Below is a small trained network, with its code and all its weights. Each question gives an input and a target symbol and asks what happens when units are switched off, that is, made to give their printed mean instead of their output.

import numpy as np


def w(rows, s, z=0):
    codes = np.array(rows[::2]) - 128.0
    scale = np.full(codes.shape[1], s)
    scale[-1] = z or s
    return codes * scale


def f(y):
    return np.maximum(y, 0)


def softmax(a):
    e = np.exp(a - a.max(-1, keepdims=True))
    return e / e.sum(-1, keepdims=True)


def log_softmax(a):
    a = a - a.max(-1, keepdims=True)
    return a - np.log(np.exp(a).sum(-1, keepdims=True))


def net(x, mask):
    ids = ['αδεηθλμτφ'.index(c) for c in x.split()]
    T = len(ids)
    res = E[ids] + P[:T]
    q, k, v = (res @ M[0].T for M in (Q, K, V))
    z = softmax(np.where(np.tri(T) > 0, q @ k.T / 4**0.5, -1e9)) @ v
    res = res + np.where(mask[0], z, O[0][:, -1]) @ O[0][:, :-1]
    y = f(res @ A[0][:, :-1].T + A[0][:, -1])
    res = res + np.where(mask[1:9], y, B[0][:, -1]) @ B[0][:, :-1]
    return log_softmax(res[-1] @ U[:, :-1].T + U[:, -1])


Q, K, V, O, A, B = {}, {}, {}, {}, {}, {}
E = w([
[146,188,166,80,177],'α',
[117,165,71,214,162],'δ',
[159,105,138,210,164],'ε',
[146,131,206,179,80],'η',
[120,190,167,164,19],'θ',
[53,96,177,164,121],'λ',
[200,144,156,155,119],'μ',
[252,159,124,109,118],'τ',
[176,118,67,121,66],'φ',
],0.024)
P = w([
[223,91,144,143,185],'0',
[199,114,127,147,124],'1',
[181,137,121,139,90],'2',
[158,136,98,131,108],'3',
[112,132,120,151,81],'4',
[93,146,104,143,75],'5',
[70,136,84,146,92],'6',
[41,140,76,157,82],'7',
[16,140,86,134,85],'8',
[1,139,63,166,64],'9',
[32,124,83,158,82],'10',
],0.0071)
Q[0] = w([
[29,115,92,3,187],'H1',
[114,85,156,48,166],'H1',
[99,83,71,97,101],'H1',
[151,140,160,170,144],'H1',
],0.012)
K[0] = w([
[215,97,190,181,164],'H1',
[251,200,137,155,100],'H1',
[147,81,150,106,100],'H1',
[116,172,131,68,124],'H1',
],0.013)
V[0] = w([
[72,236,59,240,128],'H1',
[131,41,75,173,231],'H1',
[117,178,254,78,215],'H1',
[127,211,87,159,168],'H1',
],0.009)
O[0] = w([
[98,184,163,205,176,254],'H1',
[199,72,104,141,186,88],'H1',
[135,153,170,3,218,53],'H1',
[116,178,117,167,196,155],'H1',
],0.014,0.0057)
A[0] = w([
[162,75,111,34,141,110],'N1',
[74,84,190,122,176,136],'N2',
[214,154,150,170,162,197],'N3',
[92,130,86,156,78,230],'N4',
[125,255,153,37,228,181],'N5',
[137,242,6,94,177,3],'N6',
[111,82,58,225,161,190],'N7',
[170,113,125,64,125,156],'N8',
],0.0083,0.0049)
B[0] = w([
[196,176,74,122,188,149],'N1',
[169,255,119,176,76,147],'N2',
[3,56,101,72,171,205],'N3',
[177,52,155,173,115,215],'N4',
[36,91,125,131,51,200],'N5',
[159,129,188,134,198,158],'N6',
[169,114,169,48,115,251],'N7',
[141,230,59,135,93,150],'N8',
],0.0078,0.018)
U = w([
[89,171,144,159,155,3],'α',
[92,101,113,168,131,133],'δ',
[168,204,152,130,184,241],'ε',
[81,75,179,101,163,76],'η',
[1,144,87,125,141,198],'θ',
[140,162,223,103,150,136],'λ',
[101,157,135,120,157,148],'μ',
[76,225,94,220,148,90],'τ',
[83,165,116,216,223,121],'φ',
],0.0073,0.0048)

Each question gives the input, a string of symbols that net reads in full, and the target symbol t.
The units are the heads (4 rows each of Q, K, V and O) and the neurons (one row each of A and B). Each row of codes is followed by its name. A weight is (code - 128) times the scale printed after its matrix; where a second scale follows, it is the last column's (O, A, B and U).
mask holds one flag per unit, heads first, then neurons. A switched-off unit (its flag False) gives its mean, the last column of its rows in O or B, instead of its output. The means were averaged over made-up inputs and are rounded, as every weight is.
A unit's drop is (log p(t) with every unit on - log p(t) with that unit switched off) / (log p(t) with every unit on - log p(t) with every unit switched off).
The circuit of an input: a set's keep is (log p(t) with only the set's units on - log p(t) with every unit switched off) / (log p(t) with every unit on - log p(t) with every unit switched off). Starting from all 9 units, units are removed one at a time, each time the one whose removal leaves the highest keep (on an exact tie, the one counted first), for as long as the keep stays at least 0.8.
units of the circuit, in order: the units of the circuit, biggest drop first
most important unit: the unit with the biggest drop
top k neurons: the k neurons with the biggest drops, biggest first
drop of u: that unit's drop, to one decimal
input δ μ δ, target φ: top neuron	N3
input η μ η η η φ α θ δ, target φ: units of the circuit, in order	H1, N6
input λ τ ε, target ε: top 3 neurons	N5, N1, N8
input α μ δ φ μ α μ θ δ τ μ, target φ: units of the circuit, in order	H1, N3
input α ε τ μ η ε η, target θ: units of the circuit, in order	N5, H1, N7
input μ δ η, target φ: top 2 neurons	N3, N5
input τ τ φ φ φ φ λ τ μ λ, target δ: units of the circuit, in order	H1, N4, N3
input η ε α α, target θ: units of the circuit, in order	N5, N7, H1
input φ α α τ θ, target τ: units of the circuit, in order	H1, N3
input φ φ θ μ ε η, target τ: top 2 neurons	N7, N3
input λ τ θ, target ε: top 3 neurons	N5, N3, N8
input λ φ φ, target ε: top 2 neurons	N5, N1
input φ δ τ μ μ μ η μ α θ μ, target τ: units of the circuit, in order	H1, N7
input ε λ ε φ, target ε: top 2 neurons	N5, N3
input η μ μ α θ τ, target τ: units of the circuit, in order	H1, N7
input μ ε ε, target η: units of the circuit, in order	N3, H1, N7
input θ δ μ τ α μ, target θ: units of the circuit, in order	N5, H1
input μ θ λ, target τ: most important unit	N7
input τ λ ε η η δ η τ φ ε, target δ: top 2 neurons	N4, N7
input δ θ τ ε, target τ: top neuron	N6
input δ μ ε, target φ: top 2 neurons	N3, N5
input α α τ ε ε α τ φ θ α φ, target δ: drop of H1	0.8
input ε α ε ε μ μ η φ τ, target δ: drop of H1	1.0
input θ μ φ δ ε δ τ τ ε, target φ: drop of H1	1.2
